Here is a tiny trained network, its code and every weight. The questions are about switching its units off for an input and a target symbol, where a switched-off unit gives its printed mean instead of its output.

import numpy as np


def w(rows, s, z=0):
    codes = np.array(rows[::2]) - 128.0
    scale = np.full(codes.shape[1], s)
    scale[-1] = z or s
    return codes * scale


def softmax(a):
    e = np.exp(a - a.max(-1, keepdims=True))
    return e / e.sum(-1, keepdims=True)


def log_softmax(a):
    a = a - a.max(-1, keepdims=True)
    return a - np.log(np.exp(a).sum(-1, keepdims=True))


def net(x, mask):
    ids = ['αδζηθψ'.index(c) for c in x.split()]
    T = len(ids)
    res = E[ids] + P[:T]
    u = 0
    for l in range(3):
        r = res
        for j in range(3):
            rows = slice(4 * j, 4 * j + 4)
            q, k, v = (r @ M[l][rows].T for M in (Q, K, V))
            z = softmax(np.where(np.tri(T) > 0, q @ k.T / 4**0.5, -1e9)) @ v
            o = O[l][rows]
            res = res + np.where(mask[u + j], z, o[:, -1]) @ o[:, :-1]
        u += 3
    return log_softmax(res[-1] @ U[:, :-1].T + U[:, -1])


Q, K, V, O = {}, {}, {}, {}
E = w([
[2,95,129,92,220,161],'α',
[176,190,86,155,152,140],'δ',
[165,121,181,83,144,219],'ζ',
[170,52,177,175,163,122],'η',
[44,106,176,130,49,111],'θ',
[125,126,91,63,141,6],'ψ',
],0.015)
P = w([
[71,162,73,22,244,214],'0',
[134,163,160,56,111,127],'1',
[113,105,170,71,114,122],'2',
[133,108,183,119,105,111],'3',
[42,127,183,192,151,21],'4',
[112,80,167,153,66,65],'5',
[98,65,142,228,87,3],'6',
[190,53,183,208,33,53],'7',
[107,91,186,178,100,124],'8',
],0.0047)
Q[0] = w([
[87,44,164,125,123,177],'L0H0',
[80,127,72,105,167,29],'L0H0',
[174,148,70,107,141,61],'L0H0',
[86,157,129,238,20,152],'L0H0',
[1,82,230,108,44,78],'L0H1',
[54,178,145,143,150,181],'L0H1',
[108,98,104,96,225,135],'L0H1',
[166,174,79,196,208,124],'L0H1',
[152,200,76,145,192,189],'L0H2',
[166,20,189,169,161,159],'L0H2',
[91,106,212,152,139,166],'L0H2',
[140,164,128,137,69,58],'L0H2',
],0.0084)
K[0] = w([
[60,105,151,59,193,222],'L0H0',
[96,148,55,140,103,60],'L0H0',
[140,136,119,122,27,2],'L0H0',
[160,208,80,197,208,209],'L0H0',
[180,120,52,112,249,131],'L0H1',
[165,148,135,68,99,175],'L0H1',
[181,146,247,112,112,199],'L0H1',
[55,116,157,177,10,200],'L0H1',
[154,120,123,135,139,211],'L0H2',
[94,152,143,190,26,114],'L0H2',
[64,189,103,184,44,162],'L0H2',
[184,166,88,179,173,105],'L0H2',
],0.0073)
V[0] = w([
[95,51,159,102,105,191],'L0H0',
[136,169,111,209,69,167],'L0H0',
[187,144,183,114,101,2],'L0H0',
[164,55,216,127,159,128],'L0H0',
[226,213,111,117,161,169],'L0H1',
[142,77,98,133,208,128],'L0H1',
[43,159,37,205,127,129],'L0H1',
[134,151,105,157,245,166],'L0H1',
[129,128,129,82,188,111],'L0H2',
[180,125,96,178,79,53],'L0H2',
[99,51,205,185,72,121],'L0H2',
[181,125,131,140,232,168],'L0H2',
],0.0079)
O[0] = w([
[103,195,154,183,205,118,199],'L0H0',
[142,125,199,140,72,184,3],'L0H0',
[88,48,132,31,94,129,88],'L0H0',
[113,102,127,189,234,43,232],'L0H0',
[217,158,137,123,102,87,122],'L0H1',
[163,113,54,103,169,58,205],'L0H1',
[132,87,70,162,77,198,25],'L0H1',
[215,122,18,125,114,118,198],'L0H1',
[172,105,89,84,223,154,166],'L0H2',
[111,71,157,120,99,98,63],'L0H2',
[2,120,146,142,92,142,190],'L0H2',
[171,125,116,98,217,50,136],'L0H2',
],0.0059,0.0047)
Q[1] = w([
[169,35,123,120,166,134],'L1H0',
[117,116,119,152,78,162],'L1H0',
[195,206,121,156,178,81],'L1H0',
[146,104,151,101,107,134],'L1H0',
[100,87,118,1,76,96],'L1H1',
[155,87,113,47,168,20],'L1H1',
[58,175,122,167,117,177],'L1H1',
[212,108,184,11,164,108],'L1H1',
[171,61,122,138,97,166],'L1H2',
[162,123,197,46,165,107],'L1H2',
[133,163,105,135,237,139],'L1H2',
[62,119,146,64,149,88],'L1H2',
],0.0076)
K[1] = w([
[103,145,80,115,93,129],'L1H0',
[118,136,110,118,141,150],'L1H0',
[128,53,141,142,96,123],'L1H0',
[122,124,95,121,165,85],'L1H0',
[58,194,137,110,123,124],'L1H1',
[51,98,167,124,6,106],'L1H1',
[162,148,104,143,163,144],'L1H1',
[115,129,198,122,130,90],'L1H1',
[177,120,149,155,146,105],'L1H2',
[75,120,151,102,201,135],'L1H2',
[77,174,191,115,149,154],'L1H2',
[61,105,67,109,146,125],'L1H2',
],0.011)
V[1] = w([
[84,238,25,21,120,168],'L1H0',
[184,216,253,182,112,176],'L1H0',
[113,64,52,96,140,192],'L1H0',
[89,224,218,132,62,175],'L1H0',
[30,119,179,79,149,90],'L1H1',
[81,117,252,199,19,205],'L1H1',
[52,108,111,120,118,91],'L1H1',
[33,215,99,107,194,166],'L1H1',
[181,208,123,87,47,172],'L1H2',
[144,92,76,98,160,107],'L1H2',
[208,4,155,160,165,82],'L1H2',
[253,133,99,227,76,183],'L1H2',
],0.0066)
O[1] = w([
[96,185,202,89,128,140,125],'L1H0',
[186,126,97,178,23,120,100],'L1H0',
[82,163,121,133,169,184,125],'L1H0',
[154,144,102,122,50,137,67],'L1H0',
[198,117,242,104,112,175,123],'L1H1',
[169,169,98,158,133,254,6],'L1H1',
[134,46,193,115,101,179,119],'L1H1',
[106,174,216,121,34,154,139],'L1H1',
[97,70,55,78,126,109,89],'L1H2',
[121,137,130,129,151,158,156],'L1H2',
[67,221,154,149,180,111,153],'L1H2',
[54,104,114,122,159,103,98],'L1H2',
],0.0061,0.024)
Q[2] = w([
[123,130,100,151,136,178],'L2H0',
[94,86,159,188,132,146],'L2H0',
[119,136,163,192,70,117],'L2H0',
[116,148,139,91,202,123],'L2H0',
[110,163,141,173,95,158],'L2H1',
[139,67,130,151,133,152],'L2H1',
[75,85,140,98,79,158],'L2H1',
[172,108,125,103,210,81],'L2H1',
[103,192,127,150,170,111],'L2H2',
[93,143,179,104,81,167],'L2H2',
[2,86,172,119,105,109],'L2H2',
[151,103,91,96,107,97],'L2H2',
],0.0091)
K[2] = w([
[39,169,103,170,211,145],'L2H0',
[123,175,158,147,114,162],'L2H0',
[139,202,85,113,93,205],'L2H0',
[93,50,113,163,66,76],'L2H0',
[184,110,137,86,164,205],'L2H1',
[215,85,140,145,145,75],'L2H1',
[194,110,140,146,115,161],'L2H1',
[9,163,118,174,115,42],'L2H1',
[56,70,104,234,151,140],'L2H2',
[104,158,38,74,221,106],'L2H2',
[112,178,163,71,192,3],'L2H2',
[81,2,162,105,10,90],'L2H2',
],0.007)
V[2] = w([
[99,240,176,107,157,111],'L2H0',
[27,127,166,207,151,160],'L2H0',
[148,104,154,133,150,105],'L2H0',
[124,187,125,177,175,116],'L2H0',
[97,110,129,124,92,96],'L2H1',
[109,144,121,190,159,108],'L2H1',
[179,212,113,93,140,154],'L2H1',
[99,153,161,164,103,97],'L2H1',
[162,120,197,254,121,66],'L2H2',
[116,105,107,51,160,88],'L2H2',
[122,138,145,95,41,120],'L2H2',
[167,112,107,119,110,111],'L2H2',
],0.0085)
O[2] = w([
[139,107,178,207,110,201,223],'L2H0',
[98,14,62,163,20,129,145],'L2H0',
[170,68,131,180,184,128,186],'L2H0',
[157,118,118,252,20,174,176],'L2H0',
[166,209,143,107,91,62,141],'L2H1',
[56,202,97,135,99,226,199],'L2H1',
[124,49,174,149,13,116,100],'L2H1',
[122,158,118,150,77,119,165],'L2H1',
[254,107,118,104,148,73,208],'L2H2',
[130,133,119,229,100,181,247],'L2H2',
[60,172,204,169,199,152,4],'L2H2',
[104,206,88,180,173,214,91],'L2H2',
],0.0051,0.02)
U = w([
[114,122,141,106,101,101,55],'α',
[121,130,182,66,187,128,253],'δ',
[192,64,90,126,134,139,162],'ζ',
[104,130,137,161,151,192,51],'η',
[109,162,82,113,160,143,143],'θ',
[178,253,186,163,136,135,54],'ψ',
],0.0048,0.0038)

Each question gives the input, a string of symbols that net reads in full, and the target symbol t.
The units are the heads (4 rows each of Q, K, V and O). Each row of codes is followed by its name. A weight is (code - 128) times the scale printed after its matrix; where a second scale follows, it is the last column's (O and U).
mask holds one flag per head, layer by layer. A switched-off head (its flag False) gives its mean, the last column of its rows in O, instead of its output. The means were averaged over made-up inputs and are rounded, as every weight is.
A unit's drop is (log p(t) with every unit on - log p(t) with that unit switched off) / (log p(t) with every unit on - log p(t) with every unit switched off).
The circuit of an input: a set's keep is (log p(t) with only the set's units on - log p(t) with every unit switched off) / (log p(t) with every unit on - log p(t) with every unit switched off). Starting from all 9 units, units are removed one at a time, each time the one whose removal leaves the highest keep (on an exact tie, the one counted first), for as long as the keep stays at least 0.8.
circuit, biggest first: the units of the circuit, biggest drop first
unit that matters most: the unit with the biggest drop
heads that matter: for each layer, one digit per head in row order, 1 if its drop is at least 0.15 and else 0, layers parted by /
input α η ψ ψ α θ θ δ ζ, target α: unit that matters most -> L0H2
input ψ η α θ η ζ η ζ η, target η: circuit, biggest first -> (L0H2, L2H2, L0H0, L1H0)
input ψ η ψ θ ζ η ψ δ α, target η: circuit, biggest first -> (L2H2, L0H2, L0H0, L1H0)
input ζ ψ δ ψ η η, target δ: circuit, biggest first -> (L0H0, L2H0, L1H1)
input η δ δ ζ ψ η ψ δ, target δ: circuit, biggest first -> (L0H0, L2H0, L1H1)
input ζ δ θ η η η η δ α, target ψ: heads that matter -> 101 / 101 / 011
input ψ θ ψ, target η: circuit, biggest first -> (L2H2, L1H1, L0H0)
input ζ η η δ ζ ψ ζ, target δ: circuit, biggest first -> (L0H0, L2H0, L1H1, L0H2)
input ψ ζ η α ζ θ ζ α, target η: heads that matter -> 101 / 110 / 001
input ψ θ ψ α α ψ, target η: circuit, biggest first -> (L1H1, L2H2, L0H0)
input ψ η δ θ, target η: circuit, biggest first -> (L2H2, L0H0, L1H1)
input ζ δ η θ η ψ, target ψ: circuit, biggest first -> (L2H1, L0H2, L1H1)
input ψ ζ δ θ, target η: heads that matter -> 100 / 100 / 001
input ζ ζ ψ η δ ψ, target δ: unit that matters most -> L2H0
input ζ η ζ ψ ψ α, target δ: circuit, biggest first -> (L0H0, L1H1, L2H0)
input ψ ζ η ζ η η θ ζ, target η: circuit, biggest first -> (L0H2, L2H2, L1H0, L0H0)
input η ζ δ δ ψ η, target δ: heads that matter -> 100 / 010 / 100
input ψ δ η α η ζ ψ θ δ, target η: circuit, biggest first -> (L0H1, L1H0, L2H2)
input ζ η ζ θ δ ψ, target ψ: circuit, biggest first -> (L0H2, L2H1, L1H1)
input η θ α ζ α, target ζ: unit that matters most -> L2H2
input δ δ θ ψ, target θ: heads that matter -> 111 / 011 / 101
input δ ζ α η ζ η θ η η, target θ: heads that matter -> 011 / 011 / 010
input ζ η ψ ζ θ δ δ η, target ψ: heads that matter -> 001 / 010 / 011
input δ ζ ψ θ ζ ζ, target θ: heads that matter -> 111 / 011 / 000
input δ α ψ, target δ: heads that matter -> 100 / 000 / 100
input ζ ζ ζ θ, target ψ: heads that matter -> 110 / 110 / 101
input θ η ψ η δ, target δ: unit that matters most -> L2H2
input θ α ψ ζ, target δ: heads that matter -> 000 / 011 / 111
